Here is a tiny trained network, its code and every weight. The questions are about switching its units off for an input and a class, where a switched-off unit gives its printed mean instead of its output.

import numpy as np


def w(rows, s, z=0):
    codes = np.array(rows[::2]) - 128.0
    scale = np.full(codes.shape[1], s)
    scale[-1] = z or s
    return codes * scale


def norm(h):
    return h / np.sqrt((h * h).mean(-1, keepdims=True) + 1e-5)


def f(y):
    return y / 2 * (1 + np.tanh(0.7978845608 * (y + 0.044715 * y**3)))


def log_softmax(a):
    a = a - a.max(-1, keepdims=True)
    return a - np.log(np.exp(a).sum(-1, keepdims=True))


def net(x, mask):
    res = np.array(x, float).reshape(1, 5) / 4 @ E
    u = 0
    for l in range(2):
        y = f(norm(res) @ A[l][:, :-1].T + A[l][:, -1])
        res = res + np.where(mask[u : u + 6], y, B[l][:, -1]) @ B[l][:, :-1]
        u += 6
    return log_softmax(norm(res)[-1] @ U[:, :-1].T + U[:, -1])


A, B = {}, {}
E = w([
[41,153,155,66],'x0',
[157,33,229,92],'x1',
[129,128,128,128],'x2',
[123,3,48,115],'x3',
[119,126,137,135],'x4',
],0.0077)
A[0] = w([
[123,180,148,26,72],'L0N0',
[95,198,86,183,98],'L0N1',
[176,121,248,105,115],'L0N2',
[213,135,150,196,2],'L0N3',
[170,81,169,85,77],'L0N4',
[105,142,91,129,107],'L0N5',
],0.013,0.003)
B[0] = w([
[24,180,201,193,182],'L0N0',
[224,168,45,46,216],'L0N1',
[233,134,87,28,254],'L0N2',
[12,97,177,252,183],'L0N3',
[179,177,9,100,187],'L0N4',
[169,104,95,107,145],'L0N5',
],0.012,0.0066)
A[1] = w([
[61,158,112,9,132],'L1N0',
[114,78,66,105,47],'L1N1',
[190,194,154,132,2],'L1N2',
[102,182,84,171,181],'L1N3',
[174,185,175,119,137],'L1N4',
[212,133,114,179,96],'L1N5',
],0.016,0.0051)
B[1] = w([
[171,133,130,250,255],'L1N0',
[47,171,183,50,183],'L1N1',
[13,97,98,116,177],'L1N2',
[170,49,197,73,199],'L1N3',
[92,67,87,78,210],'L1N4',
[120,180,161,232,205],'L1N5',
],0.019,0.0079)
U = w([
[143,113,176,252,42],'0',
[197,124,101,68,151],'1',
[25,81,148,52,50],'2',
[134,107,137,134,253],'3',
],0.015,0.0064)

Each question gives the input, the list of numbers given to net, and the class t.
The units are the neurons (one row each of A and B). Each row of codes is followed by its name. A weight is (code - 128) times the scale printed after its matrix; where a second scale follows, it is the last column's (A, B and U).
mask holds one flag per neuron, layer by layer. A switched-off neuron (its flag False) gives its mean, the last column of its row in B, instead of its output. The means were averaged over made-up inputs and are rounded, as every weight is.
A unit's drop is (log p(t) with every unit on - log p(t) with that unit switched off) / (log p(t) with every unit on - log p(t) with every unit switched off).
The circuit of an input: a set's keep is (log p(t) with only the set's units on - log p(t) with every unit switched off) / (log p(t) with every unit on - log p(t) with every unit switched off). Starting from all 12 units, units are removed one at a time, each time the one whose removal leaves the highest keep (on an exact tie, the one counted first), for as long as the keep stays at least 0.8.
units of the circuit, in order: the units of the circuit, biggest drop first
top k neurons: the k neurons with the biggest drops, biggest first
top k neurons in layer l: the k neurons of layer l with the biggest drops, biggest first
input [7,4,-5,1,8], class 0: units of the circuit, in order => L1N0
input [-3,7,7,5,-2], class 1: top 2 neurons => L1N0; L0N4
input [-2,4,3,8,-7], class 2: top 3 neurons => L1N1; L0N2; L0N1
input [6,5,-2,-4,2], class 0: top 3 neurons => L1N0; L0N0; L0N1
input [-4,6,0,5,-6], class 1: units of the circuit, in order => L1N0; L0N4
input [-1,-6,5,8,-7], class 2: top 2 neurons => L1N1; L0N2
input [8,8,5,6,-2], class 0: top 2 neurons => L1N0; L0N1
input [5,7,5,-1,3], class 1: top 2 neurons in layer 0 => L0N2; L0N3
input [8,-4,-2,8,-4], class 0: top 2 neurons => L1N0; L1N4
input [5,-8,-3,-8,7], class 1: top 2 neurons => L1N5; L0N1
input [5,5,7,-8,-5], class 2: top 4 neurons => L1N4; L1N2; L0N0; L1N5
input [5,-7,-5,7,3], class 1: top 2 neurons => L0N3; L1N5
input [-5,4,0,-6,-4], class 2: top 2 neurons => L1N2; L0N2
input [-2,-5,1,-5,-1], class 1: units of the circuit, in order => L0N1
input [-5,7,6,7,7], class 1: top 3 neurons in layer 1 => L1N0; L1N2; L1N4
input [-6,-4,1,7,3], class 2: top 2 neurons in layer 0 => L0N2; L0N1
input [-8,6,1,7,3], class 0: top 4 neurons in layer 1 => L1N5; L1N4; L1N3; L1N2
input [2,-3,-4,5,-3], class 2: top 3 neurons in layer 0 => L0N2; L0N1; L0N4
input [-3,-3,2,-6,7], class 2: top 2 neurons in layer 1 => L1N2; L1N0
input [7,-8,1,2,5], class 1: top 2 neurons in layer 1 => L1N5; L1N3
